Here is a tiny trained network, its code and every weight. The questions are about switching its units off for an input and a class, where a switched-off unit gives its printed mean instead of its output.

import numpy as np


def w(rows, s, z=0):
    codes = np.array(rows[::2]) - 128.0
    scale = np.full(codes.shape[1], s)
    scale[-1] = z or s
    return codes * scale


def norm(h):
    return h / np.sqrt((h * h).mean(-1, keepdims=True) + 1e-5)


def f(y):
    return y / 2 * (1 + np.tanh(0.7978845608 * (y + 0.044715 * y**3)))


def log_softmax(a):
    a = a - a.max(-1, keepdims=True)
    return a - np.log(np.exp(a).sum(-1, keepdims=True))


def net(x, mask):
    res = np.array(x, float).reshape(1, 5) / 4 @ E
    u = 0
    for l in range(2):
        y = f(norm(res) @ A[l][:, :-1].T + A[l][:, -1])
        res = res + np.where(mask[u : u + 4], y, B[l][:, -1]) @ B[l][:, :-1]
        u += 4
    return log_softmax(norm(res)[-1] @ U[:, :-1].T + U[:, -1])


A, B = {}, {}
E = w([
[141,181,162,159,136,90,190,5,91,55,233],'x0',
[51,162,91,90,199,220,155,56,90,85,17],'x1',
[153,196,225,185,94,119,71,81,177,154,29],'x2',
[93,208,58,152,181,176,37,103,170,167,195],'x3',
[75,149,6,254,79,90,203,139,137,160,95],'x4',
],0.00078)
A[0] = w([
[97,173,172,167,88,114,159,37,49,49,225,27],'L0N0',
[91,37,12,35,172,143,204,185,82,80,251,3],'L0N1',
[32,162,124,98,200,184,187,80,81,93,41,50],'L0N2',
[113,54,183,65,65,47,244,139,133,65,65,59],'L0N3',
],0.0022,0.0016)
B[0] = w([
[196,81,107,53,253,105,184,184,248,208,53,218],'L0N0',
[144,213,249,190,81,111,56,71,191,155,8,236],'L0N1',
[217,58,79,77,19,136,50,108,156,94,198,254],'L0N2',
[155,183,104,213,207,247,53,161,40,184,193,224],'L0N3',
],0.0028,0.00076)
A[1] = w([
[71,196,85,107,178,144,69,112,203,145,188,34],'L1N0',
[98,124,230,6,164,136,85,161,113,99,166,40],'L1N1',
[157,124,173,148,94,55,125,201,159,172,208,42],'L1N2',
[87,80,107,88,105,157,68,253,148,187,63,2],'L1N3',
],0.0028,0.00094)
B[1] = w([
[200,81,205,164,132,175,166,186,5,129,103,184],'L1N0',
[66,148,7,241,78,93,188,157,141,164,109,254],'L1N1',
[114,107,55,41,117,238,89,47,112,59,54,233],'L1N2',
[201,147,162,101,218,82,216,46,165,108,184,228],'L1N3',
],0.0032,0.0009)
U = w([
[200,118,131,62,237,76,235,95,216,151,134,155],'0',
[144,76,45,37,44,203,50,76,133,75,122,159],'1',
[108,209,245,173,76,106,75,89,167,141,49,156],'2',
[50,138,20,200,78,93,171,171,131,167,137,196],'3',
[179,125,178,173,179,212,114,164,1,155,171,123],'4',
[80,94,181,88,110,80,112,158,122,102,178,32],'5',
[51,83,202,83,102,37,116,142,85,106,221,2],'6',
],0.0053,0.0029)

Each question gives the input, the list of numbers given to net, and the class t.
The units are the neurons (one row each of A and B). Each row of codes is followed by its name. A weight is (code - 128) times the scale printed after its matrix; where a second scale follows, it is the last column's (A, B and U).
mask holds one flag per neuron, layer by layer. A switched-off neuron (its flag False) gives its mean, the last column of its row in B, instead of its output. The means were averaged over made-up inputs and are rounded, as every weight is.
A unit's drop is (log p(t) with every unit on - log p(t) with that unit switched off) / (log p(t) with every unit on - log p(t) with every unit switched off).
The circuit of an input: a set's keep is (log p(t) with only the set's units on - log p(t) with every unit switched off) / (log p(t) with every unit on - log p(t) with every unit switched off). Starting from all 8 units, units are removed one at a time, each time the one whose removal leaves the highest keep (on an exact tie, the one counted first), for as long as the keep stays at least 0.8.
units of the circuit, in order: the units of the circuit, biggest drop first
unit that matters most: the unit with the biggest drop
k most important neurons: the k neurons with the biggest drops, biggest first
k most important neurons of layer l: the k neurons of layer l with the biggest drops, biggest first
input [-8,0,0,-1,-7], class 0: unit that matters most => L1N3
input [-1,-6,-2,-5,-5], class 1: 2 most important neurons of layer 1 => [L1N2; L1N0]
input [3,8,5,0,8], class 1: 4 most important neurons => [L0N2; L1N1; L0N1; L1N3]
input [7,4,-8,6,3], class 2: 2 most important neurons => [L0N1; L0N3]
input [-6,5,-5,6,-8], class 3: units of the circuit, in order => [L1N1; L1N2]
input [4,-8,-1,-2,-1], class 1: 2 most important neurons => [L1N2; L1N3]
input [-3,5,5,-3,-6], class 3: units of the circuit, in order => [L1N1; L0N1]
input [1,0,3,8,6], class 4: 2 most important neurons => [L1N0; L1N1]
input [8,5,5,6,1], class 0: 3 most important neurons of layer 0 => [L0N0; L0N3; L0N1]
input [4,-1,-4,-6,5], class 4: 3 most important neurons => [L0N3; L1N1; L1N3]
input [0,7,5,-7,2], class 1: 4 most important neurons => [L0N2; L1N0; L0N1; L1N1]
input [-8,-7,-8,-3,-3], class 0: 3 most important neurons => [L1N3; L0N2; L0N1]
input [-6,-8,-4,3,0], class 1: 2 most important neurons => [L1N2; L0N0]
input [8,3,3,3,-6], class 0: 2 most important neurons => [L0N0; L0N3]
input [-5,-7,2,-7,4], class 1: 3 most important neurons => [L1N2; L0N0; L1N0]
input [2,-8,-7,-3,-6], class 1: most important neuron of layer 0 => [L0N1]
input [-6,3,1,-7,6], class 4: 2 most important neurons of layer 0 => [L0N3; L0N0]
input [-8,8,-4,4,2], class 0: 2 most important neurons of layer 1 => [L1N3; L1N2]
input [6,3,-2,-7,4], class 4: 2 most important neurons of layer 1 => [L1N3; L1N1]
input [-4,-1,0,8,-4], class 4: units of the circuit, in order => [L1N0]
